Below are the code and all the weights of a small trained network. Each question names an input and a target symbol and asks about switching units off, where a switched-off unit gives its printed mean instead of its output.

import numpy as np


def w(rows, s, z=0):
    codes = np.array(rows[::2]) - 128.0
    scale = np.full(codes.shape[1], s)
    scale[-1] = z or s
    return codes * scale


def softmax(a):
    e = np.exp(a - a.max(-1, keepdims=True))
    return e / e.sum(-1, keepdims=True)


def log_softmax(a):
    a = a - a.max(-1, keepdims=True)
    return a - np.log(np.exp(a).sum(-1, keepdims=True))


def net(x, mask):
    ids = ['ΓΘΛΞΨβζστ'.index(c) for c in x.split()]
    T = len(ids)
    res = E[ids] + P[:T]
    u = 0
    for l in range(2):
        r = res
        for j in range(3):
            rows = slice(2 * j, 2 * j + 2)
            q, k, v = (r @ M[l][rows].T for M in (Q, K, V))
            z = softmax(np.where(np.tri(T) > 0, q @ k.T / 2**0.5, -1e9)) @ v
            o = O[l][rows]
            res = res + np.where(mask[u + j], z, o[:, -1]) @ o[:, :-1]
        u += 3
    return log_softmax(res[-1] @ U[:, :-1].T + U[:, -1])


Q, K, V, O = {}, {}, {}, {}
E = w([
[182,141,64,128,254,77,155,144,163,140,117],'Γ',
[138,152,121,131,180,114,233,152,151,93,214],'Θ',
[141,101,142,131,124,156,72,172,125,103,153],'Λ',
[168,207,69,152,179,98,185,148,152,97,175],'Ξ',
[172,146,158,83,78,174,157,73,106,169,128],'Ψ',
[117,147,97,82,93,118,112,88,154,164,62],'β',
[91,110,76,81,126,142,175,105,87,168,79],'ζ',
[98,147,171,177,162,144,160,97,61,183,91],'σ',
[135,132,134,124,89,43,142,84,33,160,117],'τ',
],0.0073)
P = w([
[197,38,102,185,107,129,168,1,176,111,36],'0',
[156,138,99,155,81,143,168,198,94,141,121],'1',
[156,128,112,149,109,127,150,174,98,174,134],'2',
[145,137,129,129,119,125,144,146,96,167,130],'3',
[123,146,116,112,130,131,139,129,89,145,134],'4',
[109,156,118,108,137,131,135,114,92,138,140],'5',
[89,170,123,98,145,121,133,104,98,129,138],'6',
[67,179,136,86,155,117,130,102,101,125,137],'7',
[49,188,152,75,161,111,131,95,108,124,136],'8',
[27,200,154,64,172,104,128,90,109,122,137],'9',
],0.0056)
Q[0] = w([
[121,135,61,220,220,44,204,216,226,61,119],'0.h0',
[152,121,158,126,174,177,63,185,119,69,166],'0.h0',
[143,147,129,92,90,146,136,102,84,171,97],'0.h1',
[165,160,127,138,173,114,161,153,145,132,161],'0.h1',
[177,192,68,3,131,153,149,118,98,146,151],'0.h2',
[136,101,100,164,179,102,107,176,216,27,179],'0.h2',
],0.036)
K[0] = w([
[252,66,117,219,105,158,165,156,115,144,124],'0.h0',
[161,114,141,99,116,167,54,151,250,92,156],'0.h0',
[77,160,126,98,140,116,154,112,104,154,138],'0.h1',
[164,100,108,163,104,125,147,111,137,119,120],'0.h1',
[79,239,152,62,190,126,194,71,142,162,157],'0.h2',
[205,93,71,120,121,194,185,171,208,162,106],'0.h2',
],0.033)
V[0] = w([
[169,231,76,147,121,86,33,165,170,110,95],'0.h0',
[154,220,140,113,100,146,232,125,132,93,209],'0.h0',
[88,97,110,139,188,161,141,176,36,145,128],'0.h1',
[125,163,96,129,123,88,252,85,96,163,91],'0.h1',
[170,106,83,51,67,50,142,130,100,114,143],'0.h2',
[136,130,126,54,113,196,98,153,243,101,119],'0.h2',
],0.023)
O[0] = w([
[134,92,217,189,197,254,198,173,77,84,34,70],'0.h0',
[99,60,159,143,173,79,197,42,55,198,241,115],'0.h0',
[118,206,26,93,102,220,84,98,75,178,99,97],'0.h1',
[172,69,3,195,51,194,124,209,202,133,118,254],'0.h1',
[72,112,142,6,79,53,104,113,38,90,93,179],'0.h2',
[116,16,74,86,64,203,41,112,170,137,180,48],'0.h2',
],0.0075,0.0072)
Q[1] = w([
[121,37,37,190,52,98,204,107,177,174,47],'1.h0',
[134,150,168,137,126,142,74,141,52,148,151],'1.h0',
[99,125,60,157,5,164,107,116,82,185,80],'1.h1',
[147,119,115,125,47,138,98,198,172,106,51],'1.h1',
[190,119,44,154,60,66,168,238,211,108,142],'1.h2',
[132,117,126,151,87,134,107,235,112,102,104],'1.h2',
],0.03)
K[1] = w([
[185,96,105,144,95,45,158,36,229,98,54],'1.h0',
[90,129,122,147,129,149,95,186,111,129,126],'1.h0',
[81,167,85,130,176,147,100,142,79,198,224],'1.h1',
[93,181,154,126,145,185,91,227,106,105,165],'1.h1',
[220,86,108,138,97,75,151,1,200,123,51],'1.h2',
[212,94,144,190,64,81,96,153,141,96,105],'1.h2',
],0.034)
V[1] = w([
[169,115,125,152,164,95,140,52,134,106,93],'1.h0',
[123,107,98,97,139,127,145,50,190,136,72],'1.h0',
[184,139,149,124,126,129,113,106,112,144,169],'1.h1',
[129,101,136,153,96,113,128,59,159,131,77],'1.h1',
[78,130,65,120,173,121,128,89,114,103,113],'1.h2',
[133,110,119,131,148,116,165,2,191,142,55],'1.h2',
],0.022)
O[1] = w([
[183,99,204,147,127,115,126,149,102,51,114,189],'1.h0',
[118,167,249,128,186,149,99,96,202,139,124,232],'1.h0',
[186,140,133,157,88,106,129,83,140,122,110,91],'1.h1',
[120,133,143,75,143,131,185,125,88,178,111,193],'1.h1',
[121,188,114,142,126,128,113,66,113,111,69,2],'1.h2',
[1,123,65,114,149,172,88,3,114,115,96,244],'1.h2',
],0.0072,0.0086)
U = w([
[135,96,235,121,122,241,47,145,145,43,37,164],'Γ',
[83,120,19,80,42,192,29,133,130,153,147,131],'Θ',
[215,117,102,159,82,138,113,231,166,127,164,133],'Λ',
[90,235,153,66,176,54,198,127,61,125,70,211],'Ξ',
[128,46,118,189,172,140,224,109,111,94,120,96],'Ψ',
[74,123,137,138,173,21,80,166,183,87,213,3],'β',
[174,190,77,237,191,178,195,99,176,177,122,132],'ζ',
[92,124,161,123,189,144,177,143,137,182,165,12],'σ',
[158,63,158,96,40,89,146,2,109,204,180,162],'τ',
],0.0056,0.0064)

Each question gives the input, a string of symbols that net reads in full, and the target symbol t.
The units are the heads (2 rows each of Q, K, V and O). Each row of codes is followed by its name. A weight is (code - 128) times the scale printed after its matrix; where a second scale follows, it is the last column's (O and U).
mask holds one flag per head, layer by layer. A switched-off head (its flag False) gives its mean, the last column of its rows in O, instead of its output. The means were averaged over made-up inputs and are rounded, as every weight is.
A unit's drop is (log p(t) with every unit on - log p(t) with that unit switched off) / (log p(t) with every unit on - log p(t) with every unit switched off).
The circuit of an input: a set's keep is (log p(t) with only the set's units on - log p(t) with every unit switched off) / (log p(t) with every unit on - log p(t) with every unit switched off). Starting from all 6 units, units are removed one at a time, each time the one whose removal leaves the highest keep (on an exact tie, the one counted first), for as long as the keep stays at least 0.8.
circuit, biggest first: the units of the circuit, biggest drop first
most important unit: the unit with the biggest drop
heads that matter: for each layer, one digit per head in row order, 1 if its drop is at least 0.15 and else 0, layers parted by /
drop when u is switched off: that unit's drop, to one decimal
input Λ Ψ ζ ζ Λ τ Γ, target Ξ: heads that matter	010 / 010
input Λ τ ζ Λ Γ Ψ Λ Ψ Γ Ψ, target τ: heads that matter	100 / 000
input Λ Θ Ψ ζ ζ Λ, target Θ: circuit, biggest first	0.h1; 1.h0
input Λ σ Ψ, target ζ: circuit, biggest first	0.h2
input τ Λ σ Λ Γ Λ Ψ Γ Γ, target Λ: circuit, biggest first	0.h1; 0.h2; 1.h0
input Ψ Λ Ψ Ξ, target β: circuit, biggest first	0.h1; 0.h0; 1.h0
input Λ Γ Λ Λ Ξ, target Ξ: heads that matter	010 / 000
input τ Ξ ζ, target Ξ: heads that matter	001 / 100
input Γ Λ Λ, target Θ: circuit, biggest first	0.h1; 1.h0; 1.h2
input Γ Ξ Ξ Λ τ Ψ Ψ Θ Ξ Ξ, target Γ: circuit, biggest first	1.h0; 0.h1; 0.h0
input σ Ψ Ξ, target Θ: heads that matter	110 / 001
input ζ β Λ τ Ξ, target ζ: circuit, biggest first	0.h1; 1.h0
input Λ Ξ Λ τ Ψ, target Ξ: heads that matter	001 / 000
input Γ β Λ Ψ, target Γ: most important unit	1.h0
input Ψ ζ Λ Ψ Λ Λ Γ Ξ, target β: heads that matter	110 / 000
input Ξ Λ Ξ Ψ τ Λ Ψ Ξ Ξ, target Ψ: circuit, biggest first	0.h0; 0.h1
input Γ Λ Λ Ψ Ψ Λ, target Λ: heads that matter	111 / 001
input Λ Γ ζ Θ Ξ, target Ξ: drop when 1.h1 is switched off	0.1
input Λ Ψ Ψ τ, target Ξ: drop when 0.h2 is switched off	2.9
input Ξ Λ Ψ Λ Λ β Γ Γ, target Ψ: most important unit	0.h0
input Γ Ξ Λ, target Γ: drop when 1.h0 is switched off	0.3
input Λ Θ Ψ Λ Λ Λ τ β, target Ξ: drop when 0.h2 is switched off	2.4
